Below is a small trained network, with its code and all its weights. Each question gives an input and a target symbol and asks what happens when units are switched off, that is, made to give their printed mean instead of their output.

import numpy as np


def w(rows, s, z=0):
    codes = np.array(rows[::2]) - 128.0
    scale = np.full(codes.shape[1], s)
    scale[-1] = z or s
    return codes * scale


def f(y):
    return y / 2 * (1 + np.tanh(0.7978845608 * (y + 0.044715 * y**3)))


def softmax(a):
    e = np.exp(a - a.max(-1, keepdims=True))
    return e / e.sum(-1, keepdims=True)


def log_softmax(a):
    a = a - a.max(-1, keepdims=True)
    return a - np.log(np.exp(a).sum(-1, keepdims=True))


def net(x, mask):
    ids = ['δηθξστφψω'.index(c) for c in x.split()]
    T = len(ids)
    res = E[ids] + P[:T]
    u = 0
    for l in range(3):
        r = res
        for j in range(2):
            rows = slice(3 * j, 3 * j + 3)
            q, k, v = (r @ M[l][rows].T for M in (Q, K, V))
            z = softmax(np.where(np.tri(T) > 0, q @ k.T / 3**0.5, -1e9)) @ v
            o = O[l][rows]
            res = res + np.where(mask[u + j], z, o[:, -1]) @ o[:, :-1]
        u += 2
        y = f(res @ A[l][:, :-1].T + A[l][:, -1])
        res = res + np.where(mask[u : u + 4], y, B[l][:, -1]) @ B[l][:, :-1]
        u += 4
    return log_softmax(res[-1] @ U[:, :-1].T + U[:, -1])


Q, K, V, O, A, B = {}, {}, {}, {}, {}, {}
E = w([
[94,116,111,84],'δ',
[152,97,106,93],'η',
[127,58,104,124],'θ',
[96,125,96,226],'ξ',
[146,188,150,136],'σ',
[53,94,113,122],'τ',
[109,53,198,249],'φ',
[139,77,182,103],'ψ',
[102,74,102,96],'ω',
],0.018)
P = w([
[169,161,86,133],'0',
[124,255,159,75],'1',
[103,228,154,42],'2',
[76,223,152,16],'3',
[120,116,177,127],'4',
[151,106,182,122],'5',
[191,66,178,138],'6',
],0.0092)
Q[0] = w([
[127,153,172,108],'L0H0',
[132,126,74,94],'L0H0',
[112,223,7,137],'L0H0',
[156,152,42,80],'L0H1',
[110,111,109,153],'L0H1',
[161,94,96,107],'L0H1',
],0.014)
K[0] = w([
[167,93,109,93],'L0H0',
[168,201,52,152],'L0H0',
[149,114,66,209],'L0H0',
[83,251,131,109],'L0H1',
[129,137,177,116],'L0H1',
[51,120,116,104],'L0H1',
],0.011)
V[0] = w([
[28,104,166,112],'L0H0',
[43,248,78,27],'L0H0',
[154,39,65,136],'L0H0',
[201,144,254,172],'L0H1',
[88,109,76,152],'L0H1',
[206,149,132,95],'L0H1',
],0.0077)
O[0] = w([
[218,231,62,247,212],'L0H0',
[255,125,120,94,254],'L0H0',
[67,79,60,109,40],'L0H0',
[37,175,121,81,184],'L0H1',
[70,63,120,88,60],'L0H1',
[90,151,95,56,164],'L0H1',
],0.0079,0.0034)
A[0] = w([
[132,69,76,84,41],'L0N0',
[138,114,251,105,255],'L0N1',
[98,129,215,177,53],'L0N2',
[120,117,28,190,228],'L0N3',
],0.013,0.0039)
B[0] = w([
[123,115,76,86,133],'L0N0',
[30,37,105,151,247],'L0N1',
[195,104,65,151,146],'L0N2',
[176,249,99,206,136],'L0N3',
],0.011,0.012)
Q[1] = w([
[141,58,199,224],'L1H0',
[134,199,105,173],'L1H0',
[60,81,112,159],'L1H0',
[150,93,254,138],'L1H1',
[142,207,94,96],'L1H1',
[139,62,54,172],'L1H1',
],0.0075)
K[1] = w([
[96,80,245,134],'L1H0',
[134,137,124,145],'L1H0',
[193,76,146,134],'L1H0',
[65,123,176,23],'L1H1',
[97,158,91,154],'L1H1',
[136,92,164,182],'L1H1',
],0.012)
V[1] = w([
[58,87,99,93],'L1H0',
[67,111,247,157],'L1H0',
[39,149,92,254],'L1H0',
[145,153,61,148],'L1H1',
[148,112,187,158],'L1H1',
[128,136,53,184],'L1H1',
],0.009)
O[1] = w([
[2,134,146,161,254],'L1H0',
[132,120,211,54,187],'L1H0',
[41,224,223,207,210],'L1H0',
[137,149,132,158,101],'L1H1',
[144,149,117,111,114],'L1H1',
[209,93,191,219,143],'L1H1',
],0.0072,0.0082)
A[1] = w([
[3,39,165,69,254],'L1N0',
[26,105,111,128,34],'L1N1',
[77,212,172,119,122],'L1N2',
[84,153,80,82,154],'L1N3',
],0.0069,0.0027)
B[1] = w([
[134,54,206,146,254],'L1N0',
[254,82,27,139,183],'L1N1',
[222,61,86,50,161],'L1N2',
[69,63,163,128,142],'L1N3',
],0.0068,0.025)
Q[2] = w([
[175,70,173,154],'L2H0',
[101,40,108,129],'L2H0',
[91,212,253,54],'L2H0',
[145,225,55,133],'L2H1',
[115,134,25,159],'L2H1',
[114,70,64,182],'L2H1',
],0.0079)
K[2] = w([
[82,172,183,11],'L2H0',
[90,82,126,175],'L2H0',
[72,134,151,122],'L2H0',
[157,168,68,182],'L2H1',
[140,255,54,101],'L2H1',
[171,147,94,65],'L2H1',
],0.0087)
V[2] = w([
[244,3,78,129],'L2H0',
[187,144,146,88],'L2H0',
[59,197,9,150],'L2H0',
[126,121,157,232],'L2H1',
[68,187,168,93],'L2H1',
[109,109,134,64],'L2H1',
],0.0064)
O[2] = w([
[127,255,78,145,240],'L2H0',
[142,238,150,82,110],'L2H0',
[237,30,136,140,6],'L2H0',
[185,110,146,166,166],'L2H1',
[152,128,242,117,72],'L2H1',
[115,129,84,88,149],'L2H1',
],0.0057,0.023)
A[2] = w([
[172,209,96,151,171],'L2N0',
[74,81,169,127,253],'L2N1',
[28,255,74,170,63],'L2N2',
[130,94,199,187,253],'L2N3',
],0.009,0.0024)
B[2] = w([
[49,219,156,139,183],'L2N0',
[58,154,110,131,235],'L2N1',
[254,42,136,80,251],'L2N2',
[139,86,202,31,201],'L2N3',
],0.0078,0.016)
U = w([
[159,88,155,4,111],'δ',
[114,121,172,107,61],'η',
[113,27,62,138,3],'θ',
[95,185,174,124,109],'ξ',
[107,102,109,180,233],'σ',
[102,180,103,74,237],'τ',
[151,2,139,197,69],'φ',
[10,136,135,110,183],'ψ',
[123,108,188,99,18],'ω',
],0.0082,0.004)

Each question gives the input, a string of symbols that net reads in full, and the target symbol t.
The units are the heads (3 rows each of Q, K, V and O) and the neurons (one row each of A and B). Each row of codes is followed by its name. A weight is (code - 128) times the scale printed after its matrix; where a second scale follows, it is the last column's (O, A, B and U).
mask holds one flag per unit, layer by layer, with each layer's heads first. A switched-off unit (its flag False) gives its mean, the last column of its rows in O or B, instead of its output. The means were averaged over made-up inputs and are rounded, as every weight is.
A unit's drop is (log p(t) with every unit on - log p(t) with that unit switched off) / (log p(t) with every unit on - log p(t) with every unit switched off).
The circuit of an input: a set's keep is (log p(t) with only the set's units on - log p(t) with every unit switched off) / (log p(t) with every unit on - log p(t) with every unit switched off). Starting from the 12 units with the biggest drops (on a tie, the unit counted first), units are removed one at a time, each time the one whose removal leaves the highest keep (on an exact tie, the one counted first), for as long as the keep stays at least 0.8.
units of the circuit, in order: the units of the circuit, biggest drop first
unit that matters most: the unit with the biggest drop
k most important neurons: the k neurons with the biggest drops, biggest first
top k neurons in layer l: the k neurons of layer l with the biggest drops, biggest first
heads that matter: for each layer, one digit per head in row order, 1 if its drop is at least 0.15 and else 0, layers parted by /
input ω ω δ, target σ: heads that matter	11 / 11 / 10
input ψ ψ ψ δ τ, target δ: units of the circuit, in order	L2N2; L0N1; L1N0; L0H0
input ω δ η, target σ: 2 most important neurons	L0N1; L0N3
input θ δ ψ τ, target φ: units of the circuit, in order	L0H0; L1H0; L2H0
input ψ σ ξ τ, target δ: units of the circuit, in order	L2N2
input η δ δ δ δ η, target τ: units of the circuit, in order	L0N1; L1N0; L1H0; L2H0
input δ θ φ, target φ: units of the circuit, in order	L0N2; L1H1
input δ δ ψ σ, target τ: heads that matter	11 / 10 / 10
input η σ ω, target θ: heads that matter	10 / 10 / 00
input ψ ψ δ η, target δ: units of the circuit, in order	L2N2; L1N0; L0N1
input ψ ψ τ ψ ψ ψ ξ, target ξ: units of the circuit, in order	L2N0; L0N3; L0N1
input φ η δ, target ω: heads that matter	10 / 11 / 11
input ψ θ ψ ψ ψ ψ ω, target δ: 4 most important neurons	L2N2; L0N1; L1N0; L1N1
input ω δ ψ σ, target σ: unit that matters most	L1H0
input δ φ ψ ψ θ ψ, target ψ: units of the circuit, in order	L0N1; L1H0
input δ δ ω, target τ: heads that matter	10 / 10 / 10
input ψ ω δ, target δ: heads that matter	10 / 10 / 00
input ψ φ σ, target δ: top 3 neurons in layer 2	L2N2; L2N1; L2N0
input φ η η, target ω: 4 most important neurons	L2N3; L0N2; L0N3; L1N1
input σ ψ ω ψ ω, target δ: 4 most important neurons	L0N1; L2N2; L1N0; L1N1
input θ σ θ, target φ: heads that matter	11 / 10 / 10
input τ ψ η, target ξ: 3 most important neurons	L0N3; L0N1; L2N0
